Table B holds the same points as the rows below and some others, measured another way and shuffled. Each row below is followed by which row of B it is.
B:
[[  61    2 -227  -14 -127  138  -65  102  -85  -52 -369  -54  -86  390
    50 -131  137  -14   43 -130  267   82  -49   -4   -7 -261  -71   28
   278   18  220 -140]
 [ -99   36  -46   77  173  -13  199 -143 -122  -58   34  134 -133 -347
    37  -67    4   68 -181    1 -118 -114 -143   36  -16  169  123   75
   259 -182 -332  -12]
 [ -81  -23  -96  -92   38  116  -87  244   10   10 -431    7 -128  251
   -33  -83  173  -16  -72  -90  148  -45  -83 -115 -162  -89 -172   83
   344  -46   64 -240]
 [  -6  -19 -106   39  -28  153  -12  141  -96  -50 -492  -23 -182   52
    29  -76  115  -39 -194 -107  181    8 -187 -120 -176 -208 -106  147
   428  -98  105 -232]
 [  60   16  206  130  341 -258    3  322  -22   64  357  270   95  -57
   -29  123  -12   39  269  203  -88 -209  324  -73   49  553   42 -132
  -416 -200 -605   96]
 [-101  -35  -96 -144  173  -10  -34  134   53   63  -27  109  -18  317
   -46  -86  129   98  209   36   16  -77  110   40   71  153  -12 -107
    46   -4 -153  -65]
 [-143  109   61  225   21  -91  167 -115 -123 -193  -28  137 -188 -469
    26  -97   24   37 -471 -107  -84 -206 -312  -60 -159  254    2  277
   447 -256 -384   39]
 [ -31  -74  226  289  128 -288    2  100    0  -97  246  180  -43  -29
   -33  -25  -17  222   84  127  -64 -227   60  -58  162  455  100   13
  -105 -153 -483  204]
 [  63   75 -305 -132  127  231  145  -22 -185   75 -211   34  -60  -21
   100  -45   72 -112   42  -44   89  106    9   79  -57 -222   58  -59
   202  -76   36 -217]
 [ 144    8 -309  -95   83  222   84   15 -180   76 -222    0  -32  170
   107  -50   65  -66  198  -14  158  161   84   92   56 -296   95 -123
    93  -19  130 -188]
 [ -43  -79  -38  237 -208 -137  -39 -121  -25 -210  -29    1 -125  331
     7 -227   66  261   22  -75  141  -69 -148   61  253   53   89   84
   245    9  -25  190]
 [   7  -50 -284 -134  316  166  278 -254 -158  134   82   92  -51 -142
    87  -58  -31   89  242  128 -107   99   68  217  219 -101  339 -225
    46  -60 -154 -101]
 [ -20   35 -160  -62  286   89  234 -128 -154   71   76  140  -60 -269
    67  -22   -7   11   37   72 -113   -7   20  109   40   60  190  -89
    99 -143 -277  -94]
 [ -72   25 -176 -202  104  167  -55  236   -9   66 -385   30  -84  259
   -20  -66  183  -69   -2  -81  133   -8   -6  -60 -170 -100 -163   14
   285  -32   58 -278]
 [  93  122 -211   44  -31  150  101   16 -220  -61 -260   22  -91  -77
   109  -60   75 -143 -157 -132  159   56  -97   -1 -145 -174  -27   99
   300 -129   31 -149]
 [ -94  -77  172  310   52 -293   61 -107   -7 -167  272  154 -102  -74
   -23 -117  -24  297  -11   77  -92 -219  -74   17  236  424  175   60
    50 -132 -456  269]
 [-291  266   72  152  -84 -200   78  -51  -34 -286   57  200 -152 -343
   -29 -161  134   -7 -628 -249  -86 -345 -345  -63 -291  521 -208  390
   541 -242 -490  113]
 [-284   62   58  -50  111  -97  -38  157   97  -73 -111  153 -130   20
  -104 -109  177   76 -253  -84  -63 -264 -147  -98 -188  364 -191  170
   359 -124 -330  -66]
 [  80  -19  -18  189   70    7  107    7 -164  -56 -102   59 -107 -162
    68  -25  -13   32  -51   24   54  -23  -63  -39   14   -9  105   46
   142 -157 -155  -36]
 [  55  121  -56  295  -93 -217  157 -252 -177 -214  388  144   -6  -89
   101 -148  -27  125   -1  -45    6 -101  -24  165  239  291  200   43
    15 -121 -348  322]
 [ 281 -148  186   52  245 -100 -318  839   47  196 -160  107  138  637
   -54  201   97  -48  626  230  272  -36  555 -273   -2  151 -179 -243
  -577  -48 -111 -161]
 [ 107 -162   59  156  -23  -32 -180  341    4  -19 -299   -7  -70  445
   -20  -34   82  107  221   49  243  -10   85 -153   74  -62  -59  -14
    -1  -23   57  -72]
 [  66 -153 -169   57  -30  153    1   15  -91  -15 -392  -72 -153  258
    49 -117   64  100   95  -16  203  103  -94  -13  109 -327   81  -13
   274   -1  208 -153]
 [ 222  -44 -318  -90   96  227   58   67 -188  122 -212  -21    5  301
   119  -27   39  -47  374   37  214  215  186   99  141 -359  140 -214
   -48   18  190 -189]
 [-185 -132  121   30  155  -97  -80  208  113  -11 -158  101 -136  172
  -107  -77  108  193   -4   56  -17 -189  -54 -124   -4  237  -64   47
   195  -74 -230  -63]
 [ 141 -144 -238   55   41  186  100 -112 -169   28 -249  -58 -114  161
   102  -94   -1  105  221   47  155  175  -18   88  223 -367  237 -118
   144   -3  171 -116]
 [ -42 -118 -211 -187  200  260   43   89  -44  129 -439  -16 -146  140
     8  -57  100   24   80   18   76   79  -46  -15  -42 -282   20  -67
   302  -26  121 -324]
 [ -59  -61 -326 -148    6  200   53 -134  -57   17 -276  -37 -121  323
    34 -193  117  109  116  -67  125  102  -89  132  139 -278   96  -65
   343   66  193 -145]
 [-266  133    0  -42  159 -129  100  -41   19  -77  165  211  -88 -163
   -52 -113  110   74 -216  -61 -159 -253 -107   37  -87  457  -44  108
   267 -154 -472   48]
 [ -12 -178 -328 -282  251  154   46  -82    9  198   -5   25    5  539
     4 -131   78  210  599  145   32  132  231  242  395 -166  254 -370
   -80  143   81 -104]
 [ -72  -12  244  369  -95 -329  -81  131   18 -234  117  137  -92   63
   -45 -100   51  194 -130  -22   46 -271  -88 -117   58  447  -52  182
   104 -147 -388  238]
 [  63  117 -129    1  122  107  102  116 -173    6 -161   91  -56 -166
    78   10   61 -147 -101  -54   72   -7   -4  -41 -182  -18  -38   50
   167 -164 -139 -166]
 [ 240  -78   46  144  -30  -56 -243  524  -39   17 -229   22   44  567
    13   40  102  -23  356   44  329    9  273 -167   25  -17 -141  -77
  -224  -23   55  -66]
 [  38   26 -270 -158  102  264   53  108 -130   78 -401   -3  -93   98
    57  -48  116 -113    2  -72  150   97  -29   -5 -136 -281  -41  -17
   289  -58  129 -308]
 [ 177  -65  196  210  -27 -112 -301  670    6  -22 -333   46   -5  457
   -34   80  125  -56  166   22  321  -91  191 -313 -145   94 -275   53
  -132  -97  -30 -108]
 [ 268  -50 -238  -17  114  169   37  133 -186  113 -153    2   28  280
   118   15   19  -50  413   79  215  188  243   58  148 -286  140 -218
  -152  -12  122 -149]
 [  96   29  142  302 -232 -186 -232  406  -23 -192 -205   43  -43  389
   -12  -61  133    5  -50 -112  303 -140    7 -211  -87  166 -242  185
    76  -94  -67   70]
 [-140  183  203  185  157 -189   81  180  -65 -132   72  245  -95 -471
   -26   24   59  -65 -420  -55 -119 -317 -132 -172 -315  530 -155  257
   222 -317 -596   13]
 [ 148   27 -200  -52   21  180  -42  242 -134   41 -356   -8  -36  272
    72  -16  114 -122  118  -57  250  100   81  -51  -91 -243  -84  -32
   114  -41  150 -227]
 [-459  -61   19 -211  366  -35  121  -97  157   42  -15  184 -200 -180
  -147 -133  119  238 -204   44 -305 -279 -211   24  -50  390   21   55
   447 -109 -447 -112]
 [  91 -129 -221   87   51  132  162 -224 -169   -4 -143  -30 -125   45
    99 -119  -25  148  153   49   80  132  -71  126  253 -278  287  -87
   181  -24   72  -46]
 [-233  -48  -78 -210  485  -51  197 -143   43  148  335  235  -26 -125
   -59  -54   19  212  231  196 -307 -150  129  185  201  394  237 -225
   -42  -75 -513   -1]
 [ -99   75  -54   55  193  -63  210 -170 -114  -46  191  175  -79 -309
    35  -75    1   73 -104   20 -145 -128  -72   86   37  261  149   24
   161 -170 -409   52]
 [   5  -78  141  284 -122 -210 -151  201   21 -165  -64   60  -81  328
   -35 -106   79  184   37  -20  164 -154  -23 -109   99  215  -60  104
    82  -61 -147  140]
 [-220  -10  168   17  377 -162  105   82   43   21  179  250  -95 -303
   -84    8   27  133  -87  127 -249 -279  -11  -61  -53  517   41   23
    73 -214 -610   -3]
 [  49 -122  176  256  258 -214   82   45  -57   -3  266  174  -29 -124
    -2   26  -78  210  222  219 -100 -143  132  -10  235  346  230 -101
  -216 -157 -467  147]
 [  70 -162  -97 -148  313  194  -31  316  -33  207 -379   26  -62  205
   -10   61   72   -7  291  144   99   71  164  -96  -28 -198   16 -171
    -2  -51   42 -339]
 [ -26  -75 -123  -80  221  208   87   88  -92   86 -383   22 -161  -98
    21  -12   59   -7  -42   30   34   29  -86  -68 -107 -189   36    0
   298 -113   -8 -299]
 [-108  -17  -88  143   11 -178  147 -336  -52 -142  344  130  -60   49
    24 -212    1  287   85   15  -86 -110  -64  215  353  273  267  -36
   104  -33 -312  274]
 [ 138 -114   37  125  244   33   60  192 -124   75 -123   83  -57  -85
    42   72  -33   28  171  155   46    5  114  -91   28  -10  112  -86
   -79 -152 -179 -126]
 [-155 -159 -142 -369  404  254  -23  266   87  256 -439   42 -120  223
   -85   -7  155   40  184  106  -12    2   69  -65  -99 -125  -56 -150
   211  -10   14 -431]
 [ -62  189  -80  -22  190   31  171   39 -148  -19   -2  177  -60 -357
    45   -1   63 -137 -241  -66  -70 -122  -59  -18 -237  206  -48  100
   225 -222 -353 -112]
 [  42   84  149  264   50 -278    2  154  -74 -123  282  203   17  -30
    14   -8   19   58   32   33    7 -209  111  -44   49  465    4   50
  -137 -178 -475  201]
 [ -39 -235  -88 -262  435  230  -22  305   45  284 -415   35  -99  213
   -63   57   87   68  319  198    7   43  151  -94  -11 -173   33 -216
    48  -27   12 -408]
 [-274   75  194  265 -183 -206  -88  109   57 -301 -224   95 -232  -74
   -82 -179  160  109 -583 -218   40 -333 -399 -209 -248  365 -261  434
   604 -190 -286   65]
 [-194  138   -1  -52  298 -103  187  -51  -44   -8  246  250  -47 -354
   -18  -36   46   25 -146   19 -220 -226  -22   54  -84  462   45   32
   128 -206 -568   18]
 [ -29 -156  162   47  149  -46 -200  489   94   49 -364   62  -97  309
   -97   22  127   77   94   76  131 -126   70 -257 -109  110 -184   28
    61  -82  -99 -187]
 [ 170  -46  -71  -91  327  171    1  396 -119  204 -272   78    4   55
    41  143   49 -139  266  137  112   67  248 -123 -128 -112  -24 -158
  -137 -122  -66 -319]
 [ -78   16   58  299    7 -178  163 -227 -112 -199  187  131 -136 -284
    39 -128  -32  186 -204  -12  -84 -170 -198   51  125  285  174  140
   232 -180 -390  207]
 [ 113  -60 -112 -210  443  205   42  357  -86  276 -221  107   13   39
    18  145   48 -119  330  179   30   66  282  -74 -107  -85   17 -227
  -158 -104 -109 -357]
 [ 321 -111  124  319  -34  -22 -161  492 -144  -23 -341   -6  -35  250
    56  100   17  -58  188   66  331   35  154 -263  -50 -127  -81   15
  -146 -131   46 -109]
 [-325  143   61   42  156 -167  168 -145    1 -143  180  228 -146 -405
   -51 -130   80  102 -412  -76 -234 -316 -246   18 -131  525  -14  212
   402 -217 -571   80]
 [ -46 -143  -94 -223  316  209  -48  337   24  203 -453   31 -105  204
   -50   30  125  -10  163   91   64   17   85 -125 -122 -150  -71 -104
   150  -47   32 -389]
 [-233   22  -28  -58  259 -117  149 -153   18  -11  264  202  -71 -131
   -42 -112   50  186   -6   59 -216 -195  -30  121  114  407  132  -37
   140 -109 -476   74]
 [ 182  -56 -309 -133  227  220  136   -9 -184  170  -84   27   16  157
   114   -4    6  -21  407  110   99  192  217  144  182 -275  225 -269
  -107   -8   59 -177]
 [ -87  188 -271 -103   66  190  211 -142 -182  -45 -206   73 -135 -281
    82 -106  100 -132 -320 -171    3   -7 -212   69 -211  -83  -18  137
   484 -153  -91 -184]
 [  52 -224 -288 -234  559  212  301 -244 -119  306  149   96  -19  -45
    63    5  -93  199  596  333 -186  172  256  274  419 -157  512 -460
  -207    0 -156 -159]
 [  95   32 -130   31  164  100  131   46 -181   38 -103   81  -52 -141
    80   15   12  -66   39   27   48   32   35    1  -34  -55   83  -37
    74 -143 -134 -131]
 [ -53 -188 -111 -285  443   76  -14  199   90  272  -19  111   15  384
   -69    7   76  167  546  243  -54    6  310   61  208   65  128 -345
  -201   36 -142 -189]
 [-216   59  -10 -132  111   14  -67  251   70   -9 -267  111 -121  115
   -80  -77  191   -7 -189  -93   21 -180  -95 -122 -247  202 -237  131
   354 -100 -176 -188]
 [ -79   18    9  267  -12 -149  180 -280 -124 -196  171  114 -143 -261
    49 -153  -27  188 -188  -23  -75 -136 -205   83  148  228  196  123
   262 -154 -337  188]
 [  65  -31 -274   34   35  150  190 -253 -194  -27 -103   -5 -114  -25
   117 -132   -1   80   67  -13   63  114  -90  157  179 -240  244  -60
   238  -42   38  -52]]
Rows of B count from 0, top down.

[-437   -3  445   88   70   15   57 -248  -97  -80  216  194 -155 -116
   -8  381  143   82  121  -99   58  -33  288  102  171]
52
[-522  303  365  275  363   26   72 -502 -203 -222  320  207 -308   15
 -164  262  183  106  -36  -88   78  -17  595  120  103]
2
[ 210  -79  -51  176   33   54  -59   48  -26   28 -102  -21   69    8
   50 -167   85  -30  -95   44  -49  -21  105  -49  -97]
69
[ -66 -163   21 -111 -108  169 -188 -138 -190 -198  -46   82   46    0
  -16  -13   41   50  -29  157 -250  221 -287  -44    5]
58
[ 326 -150 -207    7 -187   14  -39  116  -15  -14 -113 -146   48  -18
  -26 -164   24  -55  -46   95  -43  119  -64  -82 -134]
8
[ -18   88  111  207  160  -64   24 -192  -37 -142   29   12 -108   70
   31    0  157   30  -32  -15   22  -23  322  -56  -82]
51
[-288  199  212  214  269  -23   25 -383  -62 -311  105   18 -178  110
   42   43  182   55   38  -14  -28  -14  351   41  -98]
47
[  -9 -376  -39 -245 -323  302 -264   66 -193  -71 -120   66  199 -120
   -2  -41  -46   11   10  214 -323  268 -601   16   58]
19
[ 258 -211 -159  -79 -390  -34  109  245   78   92   -9 -251   -5 -177
  -79   14  -18  -98  112   23  120  101  -32   40  -73]
64
[-113  -49  -18 -147 -204   28   -5 -172 -163 -213  125  -32 -148  -56
 -192  161   18   33   42   86  -50  274  -63    2   16]
40
[ 245 -100 -118   16 -119  -84  -17   -1   53 -170 -134 -186    4   70
  109 -139   86  -26   44   85  -65   87  -48 -119 -211]
26
[-309   -8  272  224  200  163  -44 -125   80 -179  -69  -64   73   26
  300 -125  156  -21  178   13 -136 -171   56  216 -144]
46
[ 174 -320  163   51 -213   10   22  261   34  279  -37   71  107 -215
   73  152   65  -25   40  -66   89  -84   59  -26  111]
32
[ -15   24   70   96   77  -63  -30 -219  -32 -263  -29  -34  -82  112
   83  -18  142   44   19   50  -79   57  117  -88 -130]
33
[ 153  105  -39  121   37 -126   48 -210 -212  -38  171  126 -233    1
 -308  145   94   67 -220  -19  121  163  443 -190   66]
6
[ -86 -102   43  -14 -166   84   31    4  -49  -20   82  -60  -46 -138
  -86   91   30  -24   86   21   17   86   21  112   16]
23
[ 281 -176 -168  -34 -234  -32   -8  125   86  -90 -152 -243   61   -3
   94 -155   40  -66   82   90  -57   92 -144  -53 -202]
12
[-191 -151  -28 -263 -371  138   -7  -73 -204 -114  185  -19 -120 -200
 -292  242  -54   12   80  100  -35  337 -204  106  123]
48
[ -68   22  -74  -64 -244  -71  179  -56    3 -131  182 -240 -219 -122
 -204  148   24  -49  155   -5  156  162  167  115  -68]
11
[-445   45  514  297  293  130    3 -228 -153   79  208  344  -81 -124
    2  284  174   86  -25 -130   49 -182  463  148  235]
60
[ 111 -351   74  -75 -172  185 -225   95 -127   39 -158  147  206  -80
  105  -26   35   29  -48  121 -242  100 -352  -84   62]
30
[ 116 -144   22  136  -41    8    8  134  242 -118 -233 -295  148   41
  378 -253  121  -99  218   39  -81 -146  -75   78 -299]
53
[ 517  -94 -338   25 -140  -42  -88   60  -91  -47 -141 -104   19   70
 -107 -236   31  -31 -201  138  -68  199  -18 -235 -160]
65
[ -20 -193   39  -34 -182  113  -32   84   40  -59  -71 -130   86  -90
  116  -41   43  -44  148   65  -86   39 -176  102  -84]
5
[-241  158  127  131  165   19   -1 -352 -157 -257  153   65 -193   51
 -113   91  129   63  -34   23  -25   98  280   24  -17]
61
[ 159 -263   52   77  -79   93 -105  159   99   -7 -238  -95  218   -9
  302 -191   92  -50   94   62 -149  -82 -191    2 -149]
49
[ 111 -113   22  198   57   95  -65   94  135  -57 -210 -169  165   40
  297 -291  110  -79   86   53 -114 -141  -27   73 -231]
62
[ -39  -49  -72 -134 -197   24  -25 -162 -164 -201  101  -38 -136  -44
 -209  114   17   29    3  100  -58  286  -62  -29    3]
71
[-109   18  -78  -93 -178   63   21 -171 -197 -155  190  -36 -187  -87
 -309  141   -3   18  -17   75   13  279   57   52   41]
27
[ 151  -74  -22   56 -112  -99   67   17   80  -93  -48 -167  -42   -1
   77  -24   96  -35   83   11   37   24  106  -45 -148]
55
